Below are the code and all the weights of a small trained network. Each question names an input and a class and asks about switching units off, where a switched-off unit gives its printed mean instead of its output.

import numpy as np


def w(rows, s, z=0):
    codes = np.array(rows[::2]) - 128.0
    scale = np.full(codes.shape[1], s)
    scale[-1] = z or s
    return codes * scale


def norm(h):
    return h / np.sqrt((h * h).mean(-1, keepdims=True) + 1e-5)


def f(y):
    return np.maximum(y, 0)


def log_softmax(a):
    a = a - a.max(-1, keepdims=True)
    return a - np.log(np.exp(a).sum(-1, keepdims=True))


def net(x, mask):
    res = np.array(x, float).reshape(1, 8) / 4 @ E
    u = 0
    for l in range(3):
        y = f(norm(res) @ A[l][:, :-1].T + A[l][:, -1])
        res = res + np.where(mask[u : u + 12], y, B[l][:, -1]) @ B[l][:, :-1]
        u += 12
    return log_softmax(norm(res)[-1] @ U[:, :-1].T + U[:, -1])


A, B = {}, {}
E = w([
[158,82,170,70,154,133,129],'x0',
[76,136,134,195,142,119,92],'x1',
[157,175,119,137,152,106,88],'x2',
[96,198,172,140,88,182,123],'x3',
[141,139,142,146,255,121,114],'x4',
[64,112,98,126,144,142,46],'x5',
[146,220,168,129,114,92,133],'x6',
[86,122,130,116,123,40,158],'x7',
],0.0083)
A[0] = w([
[119,156,140,162,100,139,149,100],'0.n1',
[204,131,172,129,147,69,108,141],'0.n2',
[142,109,122,83,150,108,141,79],'0.n3',
[120,139,126,99,86,129,115,22],'0.n4',
[159,116,84,127,141,154,102,72],'0.n5',
[99,137,121,168,128,93,173,22],'0.n6',
[78,118,123,164,132,122,112,88],'0.n7',
[100,156,131,144,155,164,104,17],'0.n8',
[247,170,183,162,135,150,115,2],'0.n9',
[128,106,125,90,142,151,160,64],'0.n10',
[137,76,91,143,158,161,113,7],'0.n11',
[114,99,146,93,117,142,157,64],'0.n12',
],0.013,0.0051)
B[0] = w([
[109,94,46,71,148,52,55,198],'0.n1',
[91,175,94,70,169,146,151,254],'0.n2',
[226,106,134,65,129,75,108,180],'0.n3',
[60,173,59,95,65,186,144,152],'0.n4',
[52,121,122,124,137,129,186,182],'0.n5',
[115,113,128,188,150,51,193,167],'0.n6',
[202,141,229,104,155,152,182,205],'0.n7',
[121,176,195,193,164,107,17,166],'0.n8',
[173,243,10,100,199,212,188,248],'0.n9',
[222,93,200,186,100,151,131,163],'0.n10',
[2,71,26,90,249,140,212,190],'0.n11',
[189,130,235,102,88,149,121,164],'0.n12',
],0.0056,0.0046)
A[1] = w([
[138,141,117,194,87,53,141,100],'1.n1',
[145,163,190,119,131,126,135,146],'1.n2',
[107,59,84,146,153,188,127,2],'1.n3',
[158,94,148,133,187,87,112,110],'1.n4',
[142,83,94,95,169,94,83,39],'1.n5',
[106,159,96,154,114,146,52,139],'1.n6',
[86,78,149,127,160,154,145,58],'1.n7',
[102,152,119,126,11,149,115,24],'1.n8',
[99,137,133,153,189,158,79,75],'1.n9',
[124,115,121,183,113,99,112,64],'1.n10',
[90,70,148,72,168,153,180,125],'1.n11',
[192,80,193,90,138,139,123,83],'1.n12',
],0.011,0.0045)
B[1] = w([
[84,148,65,193,124,135,200,194],'1.n1',
[163,88,75,182,147,160,137,192],'1.n2',
[97,78,83,118,184,168,83,199],'1.n3',
[63,163,81,46,2,126,72,212],'1.n4',
[137,122,88,105,163,105,79,193],'1.n5',
[110,146,200,109,151,151,138,219],'1.n6',
[89,70,133,146,187,140,192,186],'1.n7',
[42,104,152,28,87,136,160,214],'1.n8',
[188,145,248,171,130,162,91,216],'1.n9',
[170,145,143,144,134,125,179,149],'1.n10',
[170,36,158,156,155,108,118,255],'1.n11',
[200,146,153,196,66,108,113,187],'1.n12',
],0.0072,0.0049)
A[2] = w([
[130,159,245,178,146,141,85,3],'2.n1',
[70,112,63,82,30,201,102,90],'2.n2',
[149,99,68,67,145,76,110,106],'2.n3',
[147,82,186,129,135,86,74,71],'2.n4',
[63,140,124,89,167,126,95,147],'2.n5',
[140,213,76,175,143,114,173,144],'2.n6',
[122,51,142,179,144,137,106,62],'2.n7',
[142,122,229,183,155,91,168,186],'2.n8',
[223,155,186,145,142,127,188,118],'2.n9',
[105,97,142,184,150,150,80,128],'2.n10',
[135,66,45,174,126,164,64,76],'2.n11',
[135,147,74,145,132,28,107,72],'2.n12',
],0.011,0.0046)
B[2] = w([
[106,178,126,183,53,124,30,191],'2.n1',
[76,190,254,42,201,120,202,224],'2.n2',
[141,250,227,184,152,84,68,208],'2.n3',
[99,181,67,105,120,66,198,174],'2.n4',
[221,130,176,144,92,96,157,214],'2.n5',
[96,120,67,172,141,223,166,255],'2.n6',
[104,53,75,68,142,133,95,193],'2.n7',
[64,97,77,114,34,138,83,215],'2.n8',
[191,99,50,56,77,154,101,214],'2.n9',
[130,85,155,176,162,161,88,202],'2.n10',
[140,72,196,144,225,166,113,191],'2.n11',
[126,107,149,192,134,12,176,184],'2.n12',
],0.0079,0.006)
U = w([
[69,137,61,198,87,95,208,37],'0',
[167,159,142,121,165,4,99,56],'1',
[126,33,156,122,214,135,76,167],'2',
[65,53,113,118,78,113,111,30],'3',
[176,207,53,95,163,194,155,252],'4',
[82,178,168,194,108,169,26,76],'5',
[221,75,120,65,44,125,145,121],'6',
[61,161,198,51,82,139,189,219],'7',
],0.019,0.0027)

Each question gives the input, the list of numbers given to net, and the class t.
The units are the neurons (one row each of A and B). Each row of codes is followed by its name. A weight is (code - 128) times the scale printed after its matrix; where a second scale follows, it is the last column's (A, B and U).
mask holds one flag per neuron, layer by layer. A switched-off neuron (its flag False) gives its mean, the last column of its row in B, instead of its output. The means were averaged over made-up inputs and are rounded, as every weight is.
A unit's drop is (log p(t) with every unit on - log p(t) with that unit switched off) / (log p(t) with every unit on - log p(t) with every unit switched off).
The circuit of an input: a set's keep is (log p(t) with only the set's units on - log p(t) with every unit switched off) / (log p(t) with every unit on - log p(t) with every unit switched off). Starting from the 12 units with the biggest drops (on a tie, the unit counted first), units are removed one at a time, each time the one whose removal leaves the highest keep (on an exact tie, the one counted first), for as long as the keep stays at least 0.8.
units of the circuit, in order: the units of the circuit, biggest drop first
top k neurons: the k neurons with the biggest drops, biggest first
top k neurons in layer l: the k neurons of layer l with the biggest drops, biggest first
drop when u is switched off: that unit's drop, to one decimal
input [0,5,1,-8,2,-4,8,3], class 0: units of the circuit, in order : (2.n6; 1.n1)
input [5,-7,8,-8,0,0,0,-4], class 1: units of the circuit, in order : (2.n3)
input [7,6,-6,3,0,-5,7,3], class 4: top 2 neurons in layer 2 : (2.n9; 2.n6)
input [8,6,2,-6,-2,8,6,-1], class 1: units of the circuit, in order : (2.n4; 2.n5)
input [3,-7,1,7,-1,0,-8,-1], class 6: top 2 neurons : (0.n12; 1.n12)
input [4,-6,-3,0,-1,8,0,4], class 6: units of the circuit, in order : (0.n12; 1.n12; 0.n10)
input [7,6,-5,-5,-3,0,8,3], class 1: units of the circuit, in order : (2.n3; 1.n6)
input [0,1,-2,4,0,-5,-4,3], class 6: top 2 neurons : (0.n12; 2.n9)
input [4,1,-1,-4,-5,-4,6,3], class 6: top 2 neurons : (2.n9; 0.n9)
input [-1,-2,-6,-4,-4,-7,-8,-7], class 2: units of the circuit, in order : (1.n3; 2.n11)
input [-1,-4,4,6,-1,-1,5,6], class 0: top 2 neurons : (1.n4; 2.n6)
input [-2,0,4,2,-6,-1,7,8], class 0: top 3 neurons : (1.n1; 0.n6; 1.n4)
input [3,4,0,8,7,-6,-6,0], class 5: top 3 neurons : (2.n1; 1.n9; 0.n8)
input [5,6,-2,-8,-8,2,7,7], class 0: units of the circuit, in order : (1.n1)
input [-8,-1,-1,-8,6,2,6,6], class 0: top 2 neurons in layer 0 : (0.n6; 0.n1)
input [2,0,5,2,-8,-7,7,-7], class 4: drop when 0.n9 is switched off : 1.4
input [-1,-5,4,-3,-7,7,-4,5], class 7: drop when 2.n2 is switched off : 0.1
input [7,5,3,5,1,2,8,7], class 5: drop when 2.n1 is switched off : 0.2
